Here is a tiny trained network, its code and every weight. The questions are about switching its units off for an input and a target symbol, where a switched-off unit gives its printed mean instead of its output.

import numpy as np


def w(rows, s, z=0):
    codes = np.array(rows[::2]) - 128.0
    scale = np.full(codes.shape[1], s)
    scale[-1] = z or s
    return codes * scale


def f(y):
    return np.maximum(y, 0)


def softmax(a):
    e = np.exp(a - a.max(-1, keepdims=True))
    return e / e.sum(-1, keepdims=True)


def log_softmax(a):
    a = a - a.max(-1, keepdims=True)
    return a - np.log(np.exp(a).sum(-1, keepdims=True))


def net(x, mask):
    ids = ['βγηλπψ'.index(c) for c in x.split()]
    T = len(ids)
    res = E[ids] + P[:T]
    r = res
    for j in range(3):
        rows = slice(4 * j, 4 * j + 4)
        q, k, v = (r @ M[0][rows].T for M in (Q, K, V))
        z = softmax(np.where(np.tri(T) > 0, q @ k.T / 4**0.5, -1e9)) @ v
        o = O[0][rows]
        res = res + np.where(mask[j], z, o[:, -1]) @ o[:, :-1]
    y = f(res @ A[0][:, :-1].T + A[0][:, -1])
    res = res + np.where(mask[3:7], y, B[0][:, -1]) @ B[0][:, :-1]
    return log_softmax(res[-1] @ U[:, :-1].T + U[:, -1])


Q, K, V, O, A, B = {}, {}, {}, {}, {}, {}
E = w([
[133,199,120,102,93,174,160,124,132],'β',
[177,149,113,80,73,165,187,179,124],'γ',
[165,184,57,128,108,201,208,144,183],'η',
[144,168,214,4,190,88,185,196,79],'λ',
[231,203,118,159,193,198,58,132,121],'π',
[153,47,109,97,131,102,112,119,241],'ψ',
],0.016)
P = w([
[6,116,210,124,111,160,144,84,97],'0',
[148,110,119,69,144,142,168,13,80],'1',
[109,86,143,20,127,171,62,128,129],'2',
[104,141,196,127,163,134,109,115,189],'3',
[109,157,43,112,212,74,153,82,145],'4',
[188,110,92,105,161,95,125,177,112],'5',
[169,119,193,147,128,116,129,194,161],'6',
[140,168,114,163,140,66,136,128,151],'7',
[163,132,52,148,102,57,96,128,133],'8',
],0.013)
Q[0] = w([
[86,143,37,148,168,89,179,42,74],'head 0',
[61,153,127,69,98,143,84,130,127],'head 0',
[113,68,100,70,152,213,129,86,85],'head 0',
[69,134,249,183,165,187,181,88,184],'head 0',
[118,120,151,166,147,77,82,186,199],'head 1',
[82,115,74,145,145,38,143,211,147],'head 1',
[220,190,73,15,210,140,148,188,177],'head 1',
[166,147,45,39,168,185,132,148,255],'head 1',
[77,137,104,205,116,177,83,190,139],'head 2',
[151,103,209,117,138,192,159,124,84],'head 2',
[131,185,168,108,150,104,110,78,90],'head 2',
[126,92,105,106,134,210,109,23,100],'head 2',
],0.0084)
K[0] = w([
[154,84,130,96,101,194,90,148,96],'head 0',
[92,123,174,111,118,143,140,111,85],'head 0',
[53,123,125,109,78,140,123,104,158],'head 0',
[147,121,65,116,149,97,149,9,76],'head 0',
[145,110,94,117,101,60,124,120,106],'head 1',
[126,101,132,75,115,125,187,132,115],'head 1',
[122,52,149,133,154,116,113,92,149],'head 1',
[108,69,117,142,83,95,119,90,170],'head 1',
[128,91,120,192,131,123,139,113,109],'head 2',
[144,148,159,121,142,121,145,98,109],'head 2',
[168,131,126,111,125,102,114,144,105],'head 2',
[129,148,148,110,118,153,110,84,90],'head 2',
],0.014)
V[0] = w([
[133,199,62,88,201,200,184,167,2],'head 0',
[80,95,104,72,78,213,120,104,195],'head 0',
[64,111,152,118,152,53,220,231,80],'head 0',
[106,179,199,88,64,194,115,150,130],'head 0',
[88,97,188,92,179,44,170,179,164],'head 1',
[144,189,98,155,171,202,91,153,103],'head 1',
[97,161,199,42,157,144,200,120,105],'head 1',
[31,151,134,122,134,137,93,76,158],'head 1',
[85,152,102,133,117,138,212,149,191],'head 2',
[139,142,99,31,117,124,237,122,155],'head 2',
[49,167,218,124,168,138,120,99,46],'head 2',
[146,36,171,112,112,56,149,123,232],'head 2',
],0.0079)
O[0] = w([
[110,1,135,142,115,84,135,129,159,254],'head 0',
[129,168,187,138,54,89,85,114,108,121],'head 0',
[116,164,121,140,155,83,195,132,196,82],'head 0',
[120,79,218,189,85,134,125,110,113,190],'head 0',
[84,123,113,96,111,222,74,136,214,135],'head 1',
[191,172,166,168,160,123,185,123,99,152],'head 1',
[193,71,155,176,78,150,109,105,186,191],'head 1',
[160,94,140,145,178,131,138,137,157,146],'head 1',
[121,156,141,115,87,51,49,121,95,104],'head 2',
[87,117,187,118,55,92,65,85,161,204],'head 2',
[57,157,107,137,76,118,155,173,138,183],'head 2',
[190,196,141,130,114,87,196,72,39,71],'head 2',
],0.0085,0.0092)
A[0] = w([
[64,77,41,137,133,209,115,209,192,131],'neuron 0',
[72,128,134,201,179,182,96,205,98,132],'neuron 1',
[230,136,98,129,222,148,177,100,62,3],'neuron 2',
[138,141,116,200,74,216,255,92,159,165],'neuron 3',
],0.0072,0.0039)
B[0] = w([
[70,176,127,79,136,11,165,155,35,255],'neuron 0',
[103,150,136,122,94,105,109,119,204,204],'neuron 1',
[39,194,15,139,83,98,110,133,184,189],'neuron 2',
[169,98,254,157,145,126,169,66,30,193],'neuron 3',
],0.008,0.009)
U = w([
[166,177,218,143,117,82,97,116,11,218],'β',
[211,80,173,64,207,214,95,51,223,239],'γ',
[154,132,145,130,147,129,55,139,211,20],'η',
[108,219,78,162,102,39,148,138,205,40],'λ',
[68,102,110,85,152,126,92,124,26,3],'π',
[132,255,176,81,127,171,126,86,126,105],'ψ',
],0.0063,0.0029)

Each question gives the input, a string of symbols that net reads in full, and the target symbol t.
The units are the heads (4 rows each of Q, K, V and O) and the neurons (one row each of A and B). Each row of codes is followed by its name. A weight is (code - 128) times the scale printed after its matrix; where a second scale follows, it is the last column's (O, A, B and U).
mask holds one flag per unit, heads first, then neurons. A switched-off unit (its flag False) gives its mean, the last column of its rows in O or B, instead of its output. The means were averaged over made-up inputs and are rounded, as every weight is.
A unit's drop is (log p(t) with every unit on - log p(t) with that unit switched off) / (log p(t) with every unit on - log p(t) with every unit switched off).
The circuit of an input: a set's keep is (log p(t) with only the set's units on - log p(t) with every unit switched off) / (log p(t) with every unit on - log p(t) with every unit switched off). Starting from all 7 units, units are removed one at a time, each time the one whose removal leaves the highest keep (on an exact tie, the one counted first), for as long as the keep stays at least 0.8.
circuit, biggest first: the units of the circuit, biggest drop first
most important unit: the unit with the biggest drop
heads that matter: for each layer, one digit per head in row order, 1 if its drop is at least 0.15 and else 0, layers parted by /
input π λ π ψ, target λ: circuit, biggest first : (neuron 0; head 0)
input λ π γ η λ π η λ, target η: most important unit : head 1
input ψ π β λ π π π, target π: circuit, biggest first : (neuron 0; head 0; head 1)
input λ π π η η γ ψ η β, target ψ: heads that matter : 111
input π ψ π λ π π λ λ, target π: heads that matter : 110
input π λ β, target β: heads that matter : 110
input π β π π λ π ψ, target λ: circuit, biggest first : (head 0; neuron 0)
input π π π ψ π ψ γ β, target γ: circuit, biggest first : (head 2; neuron 0; head 1)
input π λ π η ψ π π η, target π: circuit, biggest first : (head 1; head 0; neuron 0)
input π π π η η, target γ: heads that matter : 111
input π λ λ λ λ η, target β: circuit, biggest first : (neuron 3; neuron 0)
input η π ψ η λ, target ψ: heads that matter : 110
input π π η π λ π π λ, target γ: heads that matter : 110
input η π λ π η ψ, target π: heads that matter : 010
input β η π, target β: circuit, biggest first : (head 1)
input ψ π γ, target ψ: heads that matter : 100
input ψ λ π λ π η π λ ψ, target γ: heads that matter : 001
input ψ λ η π λ η η λ λ, target η: heads that matter : 011
input π ψ γ, target π: circuit, biggest first : (head 1; neuron 0)
input η η γ π ψ γ η π, target γ: circuit, biggest first : (head 2; neuron 0)
